Below are the code and all the weights of a small trained network. Each question names an input and a target symbol and asks about switching units off, where a switched-off unit gives its printed mean instead of its output.

import numpy as np


def w(rows, s, z=0):
    codes = np.array(rows[::2]) - 128.0
    scale = np.full(codes.shape[1], s)
    scale[-1] = z or s
    return codes * scale


def f(y):
    return y / 2 * (1 + np.tanh(0.7978845608 * (y + 0.044715 * y**3)))


def softmax(a):
    e = np.exp(a - a.max(-1, keepdims=True))
    return e / e.sum(-1, keepdims=True)


def log_softmax(a):
    a = a - a.max(-1, keepdims=True)
    return a - np.log(np.exp(a).sum(-1, keepdims=True))


def net(x, mask):
    ids = ['αδεζηθξπτφψ'.index(c) for c in x.split()]
    T = len(ids)
    res = E[ids] + P[:T]
    q, k, v = (res @ M[0].T for M in (Q, K, V))
    z = softmax(np.where(np.tri(T) > 0, q @ k.T / 2**0.5, -1e9)) @ v
    res = res + np.where(mask[0], z, O[0][:, -1]) @ O[0][:, :-1]
    y = f(res @ A[0][:, :-1].T + A[0][:, -1])
    res = res + np.where(mask[1:9], y, B[0][:, -1]) @ B[0][:, :-1]
    return log_softmax(res[-1] @ U[:, :-1].T + U[:, -1])


Q, K, V, O, A, B = {}, {}, {}, {}, {}, {}
E = w([
[90,133,149,152,77],'α',
[99,4,166,161,116],'δ',
[180,123,146,129,197],'ε',
[98,139,169,109,101],'ζ',
[109,140,133,169,114],'η',
[105,136,115,183,85],'θ',
[151,91,176,87,172],'ξ',
[160,156,128,128,136],'π',
[96,52,128,201,83],'τ',
[107,101,158,129,107],'φ',
[71,170,167,138,127],'ψ',
],0.024)
P = w([
[2,14,34,146,52],'0',
[230,198,245,65,120],'1',
[123,88,197,158,3],'2',
[163,169,213,160,1],'3',
[128,211,96,145,162],'4',
[181,167,232,132,6],'5',
[185,192,62,194,180],'6',
[227,167,203,120,63],'7',
[194,105,99,122,203],'8',
[208,105,238,117,49],'9',
[190,116,125,139,201],'10',
[157,70,201,196,6],'11',
],0.0075)
Q[0] = w([
[61,120,2,109,199],'h1',
[191,92,154,176,98],'h1',
],0.0083)
K[0] = w([
[200,172,244,192,146],'h1',
[105,140,104,101,189],'h1',
],0.011)
V[0] = w([
[79,185,165,10,160],'h1',
[132,203,71,140,99],'h1',
],0.012)
O[0] = w([
[57,90,175,1,60,9],'h1',
[186,182,241,219,36,1],'h1',
],0.01,0.012)
A[0] = w([
[186,202,39,97,120,110],'n1',
[165,223,140,162,189,157],'n2',
[195,85,133,67,181,252],'n3',
[90,138,87,174,205,87],'n4',
[247,18,252,254,168,227],'n5',
[200,130,88,183,115,19],'n6',
[77,10,195,140,146,165],'n7',
[133,167,114,155,162,142],'n8',
],0.007,0.0043)
B[0] = w([
[61,81,128,189,201,150],'n1',
[118,104,98,92,74,166],'n2',
[50,150,105,168,83,212],'n3',
[153,73,209,123,111,223],'n4',
[139,171,115,199,20,250],'n5',
[200,98,210,78,167,153],'n6',
[85,142,99,121,168,201],'n7',
[77,41,166,104,3,159],'n8',
],0.0072,0.016)
U = w([
[113,225,88,191,131,129],'α',
[151,107,189,210,254,146],'δ',
[140,127,67,103,69,254],'ε',
[120,97,109,62,31,95],'ζ',
[139,146,150,153,105,32],'η',
[168,117,148,125,60,88],'θ',
[53,173,39,75,94,167],'ξ',
[125,127,152,124,67,148],'π',
[231,19,180,85,71,13],'τ',
[110,116,158,126,102,27],'φ',
[76,105,228,119,92,95],'ψ',
],0.0083,0.0033)

Each question gives the input, a string of symbols that net reads in full, and the target symbol t.
The units are the heads (2 rows each of Q, K, V and O) and the neurons (one row each of A and B). Each row of codes is followed by its name. A weight is (code - 128) times the scale printed after its matrix; where a second scale follows, it is the last column's (O, A, B and U).
mask holds one flag per unit, heads first, then neurons. A switched-off unit (its flag False) gives its mean, the last column of its rows in O or B, instead of its output. The means were averaged over made-up inputs and are rounded, as every weight is.
A unit's drop is (log p(t) with every unit on - log p(t) with that unit switched off) / (log p(t) with every unit on - log p(t) with every unit switched off).
The circuit of an input: a set's keep is (log p(t) with only the set's units on - log p(t) with every unit switched off) / (log p(t) with every unit on - log p(t) with every unit switched off). Starting from all 9 units, units are removed one at a time, each time the one whose removal leaves the highest keep (on an exact tie, the one counted first), for as long as the keep stays at least 0.8.
units of the circuit, in order: the units of the circuit, biggest drop first
unit that matters most: the unit with the biggest drop
top k neurons: the k neurons with the biggest drops, biggest first
drop of u: that unit's drop, to one decimal
input δ ξ ε ξ ξ δ δ, target ξ: units of the circuit, in order => (h1; n7)
input θ ξ δ δ δ ξ ξ δ φ δ, target θ: units of the circuit, in order => (n5; h1)
input φ δ ξ π ξ, target ξ: units of the circuit, in order => (h1; n3; n4)
input ξ δ τ, target ξ: units of the circuit, in order => (h1; n4; n7)
input δ ε ξ δ φ ψ, target δ: units of the circuit, in order => (h1; n5)
input η α π δ, target α: units of the circuit, in order => (n5; n4; h1)
input δ ξ δ α τ, target δ: unit that matters most => n5
input ξ δ θ ψ, target ξ: top 3 neurons => (n4; n6; n5)
input ξ ξ η, target ξ: units of the circuit, in order => (h1; n4)
input τ ε ζ ε δ ε ξ τ ε π δ ξ, target τ: top 3 neurons => (n6; n8; n4)
input δ ε θ η δ φ δ ψ ξ π, target δ: units of the circuit, in order => (h1; n1)
input δ δ ε θ δ η δ δ α, target δ: units of the circuit, in order => (n5; h1)
input ξ ε δ, target ξ: top 2 neurons => (n7; n4)
input τ τ δ ε ε ξ π ε δ θ, target τ: top 3 neurons => (n6; n8; n2)
input φ ξ ξ ξ η, target ξ: top 3 neurons => (n4; n6; n5)
input θ ε δ δ, target θ: units of the circuit, in order => (h1; n5; n6)
input δ δ ψ η, target δ: top 2 neurons => (n1; n5)
input θ ε ξ ξ ψ α, target θ: top neuron => (n6)
input δ δ α ξ α δ ε θ, target δ: top 2 neurons => (n1; n5)
input η τ δ τ δ δ ψ, target δ: top 2 neurons => (n5; n1)
input θ δ ε δ ψ ξ, target θ: top neuron => (n5)
input τ ξ α, target τ: drop of n4 => 0.2
input δ ξ θ ξ δ δ ε α θ ε ζ, target δ: drop of n2 => -0.2
input ξ δ α ζ, target ξ: drop of n7 => 0.0
